(in the rows, 128 means zero)
Facts:
trumal λ:zugremak Ω:b
skudre Θ:plukur λ:komek ε:bralon Ω:a
trovus Ω:a
mado Θ:grugril λ:trida fuvutel ε:redris Ω:a
gruvi Ω:b
vadu λ:voklu Ω:a
klogra Θ:drokek λ:klutam gavoklal voklu Ω:b
vegun Θ:bamugri ε:klutam Ω:b
brutok Ω:b
stugrur Θ:trovus ε:difla Ω:f
revosul Θ:nodruk Ω:c
nili Θ:nofak λ:graflo trida fuvutel ε:mutran Ω:a
kunel Θ:gretrok Ω:b
lepler Θ:midim ε:klurus Ω:a
gretrok Ω:e
plukur Ω:a
raklok Θ:pomek λ:sovedrek bagru Ω:b
drokek Ω:b
graflo Θ:vakostis λ:grupla bagru Ω:a
teso λ:nimifen Ω:a
steflek Θ:nofak ε:stago Ω:d
nakla Θ:kerukom ε:lofen Ω:a
paflogor Θ:kerukom ε:nakla Ω:b
driflas Θ:gretrok λ:sovedrek voklu mafli trida ε:klabri Ω:b
brudrilem Ω:c
klurus Θ:midim λ:plovum grupla fuvutel ε:moga Ω:b
bregrono Θ:trovus λ:sovedrek kadra Ω:b
stabu Θ:pomek ε:lotrok Ω:b
rezo Θ:vadu ε:vafu Ω:f
stopam Θ:gigrin λ:vakostis rubro ε:stedro Ω:f
vuklil Θ:nofak Ω:a
voplugon Θ:gigrin ε:skodrar Ω:f
difla Θ:trovus λ:graflo ε:laklol Ω:a
bragi Θ:nofak λ:pubil bagru ε:nili Ω:e
salam Θ:trovus ε:stugrur Ω:a
kefom Θ:nofak ε:motalak Ω:b
klabri Θ:gretrok ε:gavoklal Ω:a
zoplek Θ:vadu ε:rezo Ω:a
gruvil Θ:trumal λ:sovedrek ε:dromis Ω:e
mutran Θ:nofak λ:raklok ε:mizen Ω:b
pebem Θ:pomek ε:bilom Ω:a
nimifen Θ:teso λ:bragi sutus Ω:f
brifi Θ:driklel λ:paflogor ε:zuplor Ω:e
redris Θ:grugril λ:nodruk ε:zugremak Ω:a
tritreges Ω:a
driklel Ω:a
fadi Ω:a
maskas Θ:plukur ε:kibistim Ω:a
sovedrek Θ:gretrok λ:pubil ε:taplum Ω:a
feplor Θ:kerukom Ω:a
stago Θ:nofak ε:kefom Ω:d
geplage Θ:pomek λ:mafli ε:pebem Ω:a
dunu Θ:gigrin Ω:b
rima Θ:gretrok λ:voklu driklel bralon ε:neval Ω:c
zefli Θ:brutok ε:gradufer Ω:a
bugan Θ:tritreges ε:komek Ω:e
fuvutel Θ:brutok λ:vadu ε:zefli Ω:a
zugremak Θ:grugril λ:graflo grupla saplebam vame ε:mogrul Ω:b
tramo Θ:kiplom λ:mafli kadra teso laklol ε:plidropam Ω:a
nosko Θ:gruvi Ω:d
pivan Θ:klugu ε:butalu Ω:b
stedro Θ:gigrin ε:vuplum Ω:a
trida Θ:midim λ:vakostis fuvutel ε:lepler Ω:a
zuplor Θ:driklel λ:trakur kibistim ε:grupla Ω:b
plidropam Θ:kiplom Ω:a
sutus Θ:groda Ω:f
vafu Θ:vadu Ω:c
midim Ω:e
griflo Θ:tritreges ε:reske Ω:a
nanil Θ:klomagrum ε:stestos Ω:a
reske Θ:tritreges λ:stugrur ε:pedraro Ω:a
nofak λ:motalak Ω:a
bala Ω:f
kiplom Ω:b
bukel Θ:klomagrum ε:nanil Ω:a
nipek Θ:klugu ε:ditre Ω:c
buzastes Ω:f
kadra Θ:grugril λ:grupla ε:paku Ω:f
vobror Θ:midim ε:mafli Ω:c
mebra Θ:bamugri ε:vegun Ω:a
neval Θ:gretrok ε:tebor Ω:a
bilom Θ:pomek ε:pubil Ω:b
taplum Θ:gretrok ε:kunel Ω:b
pubil Θ:pomek ε:stabu Ω:f
kliplor Θ:pomek ε:geplage Ω:c
drazik Θ:plukur Ω:a
pomek Ω:a
komek Θ:tritreges λ:geplage Ω:d
drune Θ:trevil λ:gradufer komek Ω:a
lotrok Θ:pomek λ:klugu trakur ε:raklok Ω:a
skodrar Θ:gigrin ε:rubro Ω:b
klomagrum Ω:a
vakostis λ:mafli gradufer Ω:d
mafli Θ:midim λ:gradufer nodruk ε:trida Ω:a
trevil λ:sovedrek feplor skudre grupla revosul Ω:d
plobrul Θ:drokek λ:skudre trevil ε:klogra Ω:a
nabrural Ω:a
gikar Θ:brutok ε:grigistam Ω:a
plovum Θ:nabrural ε:trugrom Ω:b
klugu λ:klomebol nodruk Ω:a
drube Θ:gruvi λ:grupla ε:gritol Ω:a
mubran Θ:brudrilem Ω:a
voklu Θ:tritreges λ:klugu drube ε:griflo Ω:a
vuplum Θ:gigrin ε:klomebol Ω:a
rubro Θ:gigrin λ:trida ε:stopam Ω:a
mogrul Θ:grugril ε:kadra Ω:d
plikek Θ:kobrin Ω:a
butalu Θ:klugu λ:bala ε:vame Ω:d
gorim Θ:gretrok ε:rima Ω:a
lonar Θ:vakostis ε:graflo Ω:a
maduk Θ:driklel λ:plobrul Ω:a
kleklor Θ:plukur ε:skudre Ω:f
trakur Θ:kobrin λ:klomebol ε:plikek Ω:a
pedraro Θ:tritreges ε:bugan Ω:a
laklol Θ:trovus λ:nodruk ε:bregrono Ω:b
bagru Θ:buzastes λ:klomebol Ω:a
bralon Θ:plukur λ:trakur vuklil ε:drazik Ω:a
dadesem Θ:vakostis ε:lonar Ω:c
gigrin Ω:a
gudridu Θ:grugril λ:stedro ε:zovam Ω:a
gidrala Θ:nabrural Ω:c
vesi Θ:nabrural ε:totrim Ω:e
gavoklal Θ:gretrok λ:nibrovos ε:gorim Ω:a
lefo Θ:bamugri ε:mebra Ω:c
nodruk Ω:c
groda Ω:b
motalak Θ:nofak λ:drune plovum ε:bragi Ω:a
fabu Θ:nodruk ε:revosul Ω:a
paku Θ:grugril Ω:a
dromis Θ:trumal Ω:c
futran Θ:klugu ε:pivan Ω:a
mizen Θ:nofak ε:vuklil Ω:a
vame Θ:klugu λ:drube Ω:e
zovam Θ:grugril ε:mado Ω:f
klomebol Θ:gigrin ε:dunu Ω:c
grevagra Θ:bala λ:kadra nili Ω:e
klodrukin Θ:groda ε:sutus Ω:d
tega Θ:klomagrum Ω:e
totrim Θ:nabrural ε:plovum Ω:a
rakligel Θ:fadi Ω:b
bamugri λ:vakostis plovum rubro Ω:c
moga Θ:midim λ:trumal Ω:c
rafe Θ:kerukom ε:paflogor Ω:a
kibistim Θ:plukur λ:grupla vadu ε:kleklor Ω:a
klutam Θ:bamugri λ:klurus skudre nodruk Ω:b
gradufer Θ:brutok λ:nodruk ε:gikar Ω:b
grupla Θ:driklel λ:klugu vuklil geplage ε:maduk Ω:c
tebor Θ:gretrok ε:sovedrek Ω:b
kobrin Ω:b
kerukom Ω:b
grigistam Θ:brutok Ω:c
vupon Θ:drokek ε:plobrul Ω:a
stestos Θ:klomagrum ε:tega Ω:f
nibrovos Θ:nabrural λ:klutam ε:gidrala Ω:b
ditre Θ:klugu ε:futran Ω:e
grugril Ω:c
trugrom Θ:nabrural ε:nibrovos Ω:b
lofen Θ:kerukom ε:feplor Ω:c
geflil Θ:groda λ:skudre nodruk ε:klodrukin Ω:a
gritol Θ:gruvi ε:nosko Ω:d
saplebam Θ:brudrilem λ:komek sutus ε:mubran Ω:a
pusun Θ:nabrural ε:vesi Ω:c

Known rows:
[131  92 126 130 127 128 127 128 127 127 119 112 115 111 135 163 128 139
 125 146 123 128 133 121 129 126 143 116 118 117  93 135 142 137 151 123
 139 119 121]: brudrilem
[130 136 146 145 139  97 116 133 139 130 128 125 156 120 151 125 100 132
 136 126 130 106 130 121 129 146 144 131 102 142 119 123 123 133 126 125
 131 141 154]: trumal
[132 145 124 153 139 114 105 142 142 156 137 107 165 131 158 118 122 126
 134 111 136  73 146 118 129 198 132 156 102 189 149  73  63 152 103 112
 132 163 133]: zugremak
[137 120 130 122 126 135 129 139 116 127 115 124 134 116 117 160 126 131
 117 127 133 109 138 133 129 125 135 115 126 109 117 155 158 127 115 140
 129 115 117]: nabrural
[134 103 122 143 126 149 116 125 133 137 143 110 154 136 136  94 117  93
 134 153 109 133 121 110 117 140 119 136 111 165 121  86  81 142 128 135
 147 160 132]: rima
[146 139 132 138 127 138 117 140 119 145 142 123 166 133 128  99 124 112
 124 129 137 107 131 125 118 156 122 138 117 168 145 111  82 138  96 132
 138 146 125]: bralon
[116 131 120 113 114 102 132 124 136 124 119 133 102 142 126 148 137 147
 131 112 114 144 126 136 137 116 137 129 139  93 135 142 157 130 135 118
 114 114 119]: gritol
[129 148 132 129 132  88 126 118 120 126 128 124 172 138 120 119 136 136
 135 111 123 117 116 109 122 139 117 135 120 144 152 110 109 125 132 145
 125 137 157]: difla
[130 115 133 123 123 129 126 138 136 139 115 120 116 123 143 167 110 131
 117 135 130 113 137 136 128 128 146 122 122 108 110 147 154 126 129 124
 120 125 121]: kobrin
[112 165 124 147 164  55 115 119 134 103 118 126 162 124 122 125 146 148
 153  73 126  85 122 110 137 170 133 140 112 172 149  91  99 148 133 119
 125 134 162]: kibistim
[124 156 126 173 151 135 106 159 137 133 137  91 169  86 123  95 136 157
 138 104 144  55 133 110 155 197 134 171 104 194 137  33  63 148  56  90
 156 146 112]: kadra
[143 122 117 109 113 142 129 129 113 150 123 118 135 149 119 155 140 117
 109 133 130 124 132 130 118 128 121 123 136 123 140 140 122 130 119 144
 123 128 107]: gikar
[153 148 138 134 128 118 119 124 116 136 141 134 183 135 133  86 120 126
 125 135 125 138 118 119 106 135 117 125 132 155 148 129  87 124 121 128
 140 147 142]: skudre
[132 119 122 129 113 192 125 154 115 152 131 116 129 118 115 131 132 115
 107 147 147 118 151 134 118 135 115 141 132 124 130 112 129 127  80 135
 127 124  85]: vuplum
[109 166 119 160 188  54 103 129 138  87 112 143 138 118 124 126 151 142
 161  45 130  61 137 126 145 202 154 132 116 200 143  99  83 172 118  96
 130 133 151]: drube
[115 123 113 118 129 108 142 119 132 119 119 127  95 137 136 163 138 141
 133 122 115 147 134 136 131 123 130 123 137 103 117 130 147 124 170 116
 118 119 127]: ditre
[105  97 113 130 140 125 131 115 135 104 120 146  69 127 129 149 151 128
 147 116 124 152 136 138 135 127 139 111 130 125 107 148 144 145 175 117
 126 112 129]: dadesem
[108 129 125 140 127 214 135 147 151 137 130  93  99  92 131 122 106 115
 108 156 136  97 118 125 148 107 112 155 134 103 107  59 143  92  74 111
 131 133  86]: kunel
[118 133 121 113 130 115 134 120 122 116 113 136 111 133 111 156 148 137
 127 108 125 129 125 131 126 112 125 118 141 107 134 143 153 124 139 135
 117 111 127]: zefli

Rows:
No name comes twice in this set of rows, the named rows included.
[126 143 149 149 127 161 128 147 142 143 153 107 128 109 147  87  99 116
 122 158 160 111 124 113 145 129 118 168 123 158 115  73 104 113  91 128
 129 136 118] => mutran
[106 130 118 119 125 111 130 121 137 125 113 138  99 134 140 156 135 146
 130 114 121 139 144 130 116 119 124 129 136  96 130 133 152 126 156 115
 107 116 124] => skodrar
[137  92 111 120 114 141 128 123 123 149 131 107 116 144 133 152 144 125
 119 150 119 139 131 117 119 130 125 124 126 128 122 123 108 134 157 127
 136 129 110] => lofen
[130 135 132 150 125 121 115 134 136 153 148 111 165 138 151 102 112 108
 136 128 137 100 137 117 130 174 124 159  91 180 148  83  81 146 109 140
 130 164 152] => klurus
[118 149 148 161 137 176 139 139 148 141 153  97 142  85 147  82 107 133
 133 145 154  88 111 123 165 146 118 165  99 157 133  55 107  98  81 119
 146 161 139] => raklok
[121 134 126 108 116  89 134 126 138 120 123 132  84 154 128 147 134 140
 128 115 125 141 122 124 144 107 141 137 151 107 127 142 145 135 135 126
 107 100 117] => stago
[135 154 145 132 143  98 140 104 125 104 138 153 157 127 125  86 130 140
 147 118 125 149  98 129 133 111 123 112 126 135 149 150 126 105 147 133
 138 139 175] => geplage
[140 118 108 109 116 148 125 130 123 140 116 116 137 154 113 150 131  94
 107 130 110 115 124 124 115 121 116 122 139 120 135 129 122 129 113 144
 122 135 104] => gorim
[106 130 129 141 147 100 132 117 139 100 134 155 105 130 141 115 126 125
 158 111 121 157 139 146 134 139 136 126 121 141 121 139 130 144 167 124
 126 128 160] => brifi
[136 135 150 141 134 106 124 134 119 119 130 132 171 111 125 114 108 125
 131 129 133 117 124 120 125 134 132 123 108 140 121 136 134 129 113 147
 137 134 157] => teso
[132 130 117 108 103 107 129 126 130 146 122 118 118 154 128 151 133 146
 119 123 112 137 122 126 133 115 131 134 136  96 142 135 138 127 131 125
 118 124 115] => nosko
[115 154 132 149 166  84 114 122 134  90 127 161 134 124 126  96 138 132
 158  82 129 118 130 133 132 155 141 123 122 168 139 133 112 153 134 117
 128 128 164] => voklu
[159 170 155 134 149 115 127 103 122  96 145 193 171 116 138  29 103 153
 141 148 115 205  91 137  85  69 117  84 179 116 134 176 107  87 161  78
 151 126 151] => mafli
[175 172 146 129 144 120 118 105 137 128 143 178 175 126 171  41  89 162
 127 168 111 197  94 137  71  77 119  87 186 114 133 163  80  77 170  44
 152 139 130] => gradufer

The same objects again, as new rows of numbers:
Known rows:
[121 128 115 134 117 121 150 134 123 141 125 123 121 128 101 138 119 136
 120 128 114  70 141 135 122 109 114 123 124 116 125 135 120 115 130  98
 123  99  88 137 124 112  95 116 152 135 120]: brutok
[120 104 132 144 120 126 111 137 122 117 128 148 128 114 120 138  99 130
 132 118 149 136 137 135 124 121 123 103 116 125 127 130 132 108 127 112
 116 128 113 134 132 138 124 127 142 124 119]: mebra
[128 128 121 122 155 132 111 125 110 127 171 114 156 122 140 121 130 118
 149 120 134 156 103 109 152 130 117 136 159 173 114 144 146 134 101 133
 102 133 151 120 138 152 132 116 119 101 139]: gavoklal
[146 142 106 106 128 134 172 128 144 159 134 105 152 130 130 142 155 125
 122 159  88 103 105 111 128 136 122 183 146 132 132 137 117 143 100 127
 158 124 151 128 120 131 144 127  98 151 152]: nibrovos
[133 138 132 106 137 145 124 113 138 134 163 119 166 130 127  96 132 131
 150 127 103 165 113 139 172 123 147 136 130 182 110 116 131 142 121 170
 114 129 164 109 154 153 144 131 158  79 145]: kibistim
[146 158 124 113 138 142 122 104 150 144 170 112 144 167 110 101 140 125
 140 150  83 114 105  90 166 145 144 130 171 173 103 126 129 147 119 145
 146 119 143 124 144 151 145 118 144 103 152]: vadu
[111 101 123 142 134 128 130 132 105 112 128 156 136  87 131 120  88 135
 134  82 149 146 144 156 132  89 121 108 109 146 123 133 133 107 137 116
  71 125 129 134 140 122  86 130 173 111 104]: brifi
[150 151 145 108 133 154 138 120 145 131 138 122 144 110 171  98 149 118
 139 148 101 118 108 112 129 133 113 150 114 153 129 106 118 159 121 167
 134 154 174 111 136 121 146 135 103 103 158]: nili
[145 142 115 124 154 139 130 119 135 126 159 123 157 137 146 121 142 125
 142 127 127 147 101  93 137 121 134 152 172 150 103 153 141 141 105 125
 137 152 174 123 139 137 155 117  84 121 150]: trida
[122 163 127 104 156 148 159 115 130 128 142 129 124 120 169  96 151 120
 125 116 117 128 116 141 137 117 128 164 103 153 132 109 124 172 132 169
 118 129 181 112 145  96 118 141 122 105 142]: grevagra
[124 102 125 125 139 117 116 133 112 137 112 152 123 118 109 122 117 129
 116 111 140 136 127 142 114 133 131 110 128 118 140 127 109 125 139 102
 124 124 123 153 108 130 105 144 151 141 134]: klodrukin
[114  97 131 145 126 126 109 138 104 106 135 149 141 110 118 129  94 136
 145  90 159 154 140 140 136  96 130  89 126 135 112 146 141  97 129 109
  87 130 119 131 142 134 114 114 156 107 111]: fabu
[122 102 132 142 117 124 111 138 123 115 126 146 127 114 120 138  99 131
 131 119 151 135 136 138 123 122 129 102 117 125 127 131 133 109 128 115
 118 130 112 133 133 138 119 125 141 122 120]: nanil
[130 149 116 122 164 145 146 127 125 114 152 140 133 131 171 126 144 117
 130 116 148 116 106  91 116 117 121 156 151 137 111 159 141 151 109 119
 140 152 176 124 143 102 140 114  61 123 149]: drune
[120  95 125 130  98 125 148 151 110 139 114 125 152  93 114 122 123 139
 136 108 118 113 145 135 121 104 106 106 116 131 123 149 135  99 129 107
  94 126 104 124 117 118 105 119 151 129 118]: kefom
[125 172 146 131 145 134 124 115 121  99 137 102 111 167 146 108 172 133
 137 117 148 110 134 122 127 117 139 130 137 101 111 123 141 154 138 142
 132 137 130 110 136  87 145 122  99 110 132]: teso
[122 101 127 143 121 125 114 140 121 114 126 151 128 116 122 143  95 133
 130 109 154 146 139 140 127 114 129 103 119 127 124 134 131 111 131 115
 113 130 113 136 131 137 124 123 144 121 121]: pebem
[139 115 136 133 107 122 116 136 146 136 103 137  99 133 126 156 110 118
 108 179 125  98 123 125 104 166 116 127 104 104 159 106 109 131 127 126
 169 123 108 140 116 144 136 137 110 153 135]: plidropam
[144 154 147 113 127 134 111 118 147 132 111 131 102 146 152 113 137 117
 112 181 115 127 116 144 127 174 131 153  92 121 160  73 102 165 137 181
 168 139 152 130 121 126 144 153 119 123 142]: moga

Rows:
No name comes twice in this set of rows, the named rows included.
[124 147 155  96  96 133 166 134 134 141  96  83 129 114 148 102 190 135
 130 137 102 106 142 161 121 130 119 153  73 101 147  96 122 150 139 176
 126 131 127  97 114  86 139 145 121 124 138] => mutran
[103 170 144 115 129 125 158 113 132 125 114  97 104 138 164 112 178 128
 127  83 133 154 152 146 122 113 150 151 108 115 135 127 156 153 156 170
 115 126 135  94 144  87 133 133 112 132  99] => nimifen
[160 141 150  98  96 130 109 125 176 168 119  88 144 164 107 109 176 125
 131 184  63 146 117  85 151 196 153 122 163 140 127 116 123 141 131 172
 193 133 126 108 112 169 194 134 113 141 152] => vuklil
[118 101 113 127 108 119 158 147 121 138 118 130 137 108 105 146 118 135
 124 120 125 116 141 149 122 105 121 135 116 115 132 138 125 106 125 110
 117 113 104 136 121 123 113 127 145 139 123] => bilom
[127 113 116 119  85 116 166 148 144 154 103 118 115 121 109 170 121 123
 106 165 105  91 137 136 106 137 119 153 103 106 161 111 106 128 124 123
 167 110  96 144  99 125 129 133 115 164 138] => dunu
[110  97 110 129 108 119 159 149 110 127 130 133 150 103 102 144 109 142
 136  91 137 139 153 151 132  86 128 120 122 131 118 149 133 102 126 110
  94 114 106 138 122 120 108 122 150 121 117] => skodrar
[145 129 121 134 150 149 135 130 119 118 143 139 153  99 178 117 130 120
 144 114 136 116 106  80 110 107 101 136 150 148 109 157 134 141 107 108
 118 167 174 127 135 114 132 112  69 122 147] => motalak
[150 147 140 108 109 116 101 120 165 146 133  93 129 194  89 121 169 127
 130 167 102 193 134 102 162 187 179 116 176 133 120 115 131 148 147 179
 192 136 131 127 101 165 202 137 115 130 143] => klomebol
[109 106 114 122 111 123 161 144 121 146 119 133 126 118 106 145 123 133
 112 123 121  95 140 141 121 119 123 126 110 122 131 147 130 107 128 110
 123 103  99 126 124 115 109 126 139 138 124] => rakligel
[131 133 126 114 139 139 117 114 137 133 172 114 182 141 112  93 142 140
 158 105 107 193 119 114 180 119 157 119 177 185  87 147 148 123 120 153
 108 134 163 110 151 161 162 116 155  85 139] => voklu
[151 166 110 141 187 161 138 107 125 101 167 163 118 115 185 107 102 110
 127 138 132  77  90  91 122 108  98 157 128 165 120 125 109 175 113 125
 122 150 200 149 147 100  96 122  93 100 153] => bamugri
[117 147 142 125 146 138 124 121 108  97 150 118 151 129 150  97 160 138
 156  76 162 173 140 144 144  91 142 124 128 129  98 136 150 133 127 152
  89 152 162 100 149 102 145 124 120  85 127] => saplebam
[122 128 123 137 110 119 140 123 144 139 105 129 106 110 132 152 108 120
 114 131 108 134 138 127 107 125 124 136 120 125 154 122 132 119 142 119
 135 113 105 138 131 141 115 129 137 167  95] => stestos

